Here is a tiny trained network, its code and every weight. The questions are about switching its units off for an input and a class, where a switched-off unit gives its printed mean instead of its output.

import numpy as np


def w(rows, s, z=0):
    codes = np.array(rows[::2]) - 128.0
    scale = np.full(codes.shape[1], s)
    scale[-1] = z or s
    return codes * scale


def norm(h):
    return h / np.sqrt((h * h).mean(-1, keepdims=True) + 1e-5)


def f(y):
    return y / 2 * (1 + np.tanh(0.7978845608 * (y + 0.044715 * y**3)))


def log_softmax(a):
    a = a - a.max(-1, keepdims=True)
    return a - np.log(np.exp(a).sum(-1, keepdims=True))


def net(x, mask):
    res = np.array(x, float).reshape(1, 6) / 4 @ E
    u = 0
    for l in range(2):
        y = f(norm(res) @ A[l][:, :-1].T + A[l][:, -1])
        res = res + np.where(mask[u : u + 10], y, B[l][:, -1]) @ B[l][:, :-1]
        u += 10
    return log_softmax(norm(res)[-1] @ U[:, :-1].T + U[:, -1])


A, B = {}, {}
E = w([
[35,225,114,132,107,150,92],'x0',
[136,158,99,120,116,194,160],'x1',
[112,181,191,143,230,101,193],'x2',
[219,163,70,95,50,38,110],'x3',
[98,162,131,51,94,115,245],'x4',
[72,123,2,150,168,149,142],'x5',
],0.0086)
A[0] = w([
[36,141,148,183,206,106,107,2],'L0N0',
[175,117,113,100,69,64,2,43],'L0N1',
[84,35,158,170,135,228,96,21],'L0N2',
[126,197,146,165,124,94,182,24],'L0N3',
[188,74,126,60,123,94,233,4],'L0N4',
[93,48,129,128,86,148,78,96],'L0N5',
[107,219,222,87,128,138,166,15],'L0N6',
[61,35,156,172,160,185,95,29],'L0N7',
[118,144,10,198,100,179,173,76],'L0N8',
[164,76,123,217,199,134,122,110],'L0N9',
],0.0091,0.0066)
B[0] = w([
[2,150,112,175,191,24,73,180],'L0N0',
[147,150,138,220,48,111,60,255],'L0N1',
[91,28,207,45,85,209,96,184],'L0N2',
[172,154,154,84,85,192,138,125],'L0N3',
[43,48,140,126,126,65,156,188],'L0N4',
[116,142,178,123,99,129,98,171],'L0N5',
[162,197,169,166,135,203,202,192],'L0N6',
[54,107,179,61,132,186,75,186],'L0N7',
[119,116,83,102,147,171,105,195],'L0N8',
[173,122,114,110,200,144,135,204],'L0N9',
],0.0093,0.0041)
A[1] = w([
[159,132,232,156,100,84,132,84],'L1N0',
[129,249,221,102,164,153,186,84],'L1N1',
[131,241,232,121,142,177,217,14],'L1N2',
[142,96,118,58,121,47,230,45],'L1N3',
[104,180,2,94,83,171,169,3],'L1N4',
[137,150,182,135,66,96,220,130],'L1N5',
[32,150,64,61,105,160,96,107],'L1N6',
[127,175,172,119,177,137,173,61],'L1N7',
[108,150,62,158,49,94,106,120],'L1N8',
[78,96,146,171,180,145,235,133],'L1N9',
],0.0088,0.0056)
B[1] = w([
[151,120,66,159,177,153,205,211],'L1N0',
[116,168,194,219,64,154,176,253],'L1N1',
[129,169,166,221,27,222,176,244],'L1N2',
[83,58,167,87,92,66,190,191],'L1N3',
[176,189,131,13,133,191,240,171],'L1N4',
[30,70,88,183,155,130,152,237],'L1N5',
[242,206,184,74,206,73,191,218],'L1N6',
[84,146,141,147,74,143,97,162],'L1N7',
[119,163,80,94,31,181,88,236],'L1N8',
[103,108,63,178,3,94,24,243],'L1N9',
],0.0077,0.0041)
U = w([
[93,208,177,213,69,143,194,221],'0',
[249,116,162,162,189,47,122,44],'1',
[86,34,120,115,70,29,187,130],'2',
[150,106,24,115,218,147,107,4],'3',
[25,215,153,162,222,48,76,38],'4',
[180,156,70,174,12,83,33,239],'5',
[157,227,44,33,109,144,193,91],'6',
[94,70,205,83,152,179,62,209],'7',
],0.018,0.0033)

Each question gives the input, the list of numbers given to net, and the class t.
The units are the neurons (one row each of A and B). Each row of codes is followed by its name. A weight is (code - 128) times the scale printed after its matrix; where a second scale follows, it is the last column's (A, B and U).
mask holds one flag per neuron, layer by layer. A switched-off neuron (its flag False) gives its mean, the last column of its row in B, instead of its output. The means were averaged over made-up inputs and are rounded, as every weight is.
A unit's drop is (log p(t) with every unit on - log p(t) with that unit switched off) / (log p(t) with every unit on - log p(t) with every unit switched off).
The circuit of an input: a set's keep is (log p(t) with only the set's units on - log p(t) with every unit switched off) / (log p(t) with every unit on - log p(t) with every unit switched off). Starting from the 12 units with the biggest drops (on a tie, the unit counted first), units are removed one at a time, each time the one whose removal leaves the highest keep (on an exact tie, the one counted first), for as long as the keep stays at least 0.8.
units of the circuit, in order: the units of the circuit, biggest drop first
unit that matters most: the unit with the biggest drop
top k neurons: the k neurons with the biggest drops, biggest first
k most important neurons of layer l: the k neurons of layer l with the biggest drops, biggest first
drop when u is switched off: that unit's drop, to one decimal
input [-7,8,-6,5,3,3], class 6: top 2 neurons	[L1N4, L0N8]
input [2,6,-7,-5,-1,6], class 7: unit that matters most	L0N2
input [0,-6,6,5,5,1], class 2: top 4 neurons	[L0N4, L1N3, L1N5, L0N1]
input [-3,8,-3,3,-8,7], class 3: units of the circuit, in order	[L0N8, L1N9]
input [3,-5,-2,-7,7,3], class 4: units of the circuit, in order	[L0N0, L1N6, L1N2]
input [-7,5,-6,1,1,-1], class 2: top 2 neurons	[L0N4, L1N9]
input [-4,-4,0,1,2,8], class 3: 2 most important neurons of layer 0	[L0N8, L0N9]
input [-8,0,-1,-5,2,6], class 7: 2 most important neurons of layer 0	[L0N2, L0N7]
input [2,-4,2,4,4,2], class 2: top 3 neurons	[L1N3, L0N6, L1N5]
input [-1,5,-3,-1,-5,3], class 7: drop when L0N2 is switched off	0.3
input [-1,7,3,-3,-3,-1], class 7: drop when L0N2 is switched off	0.2
input [-6,2,2,5,8,-7], class 2: drop when L1N1 is switched off	0.0
input [-3,6,0,6,8,-1], class 2: drop when L0N4 is switched off	0.1
input [-3,8,-2,0,-1,6], class 6: units of the circuit, in order	[L1N4]
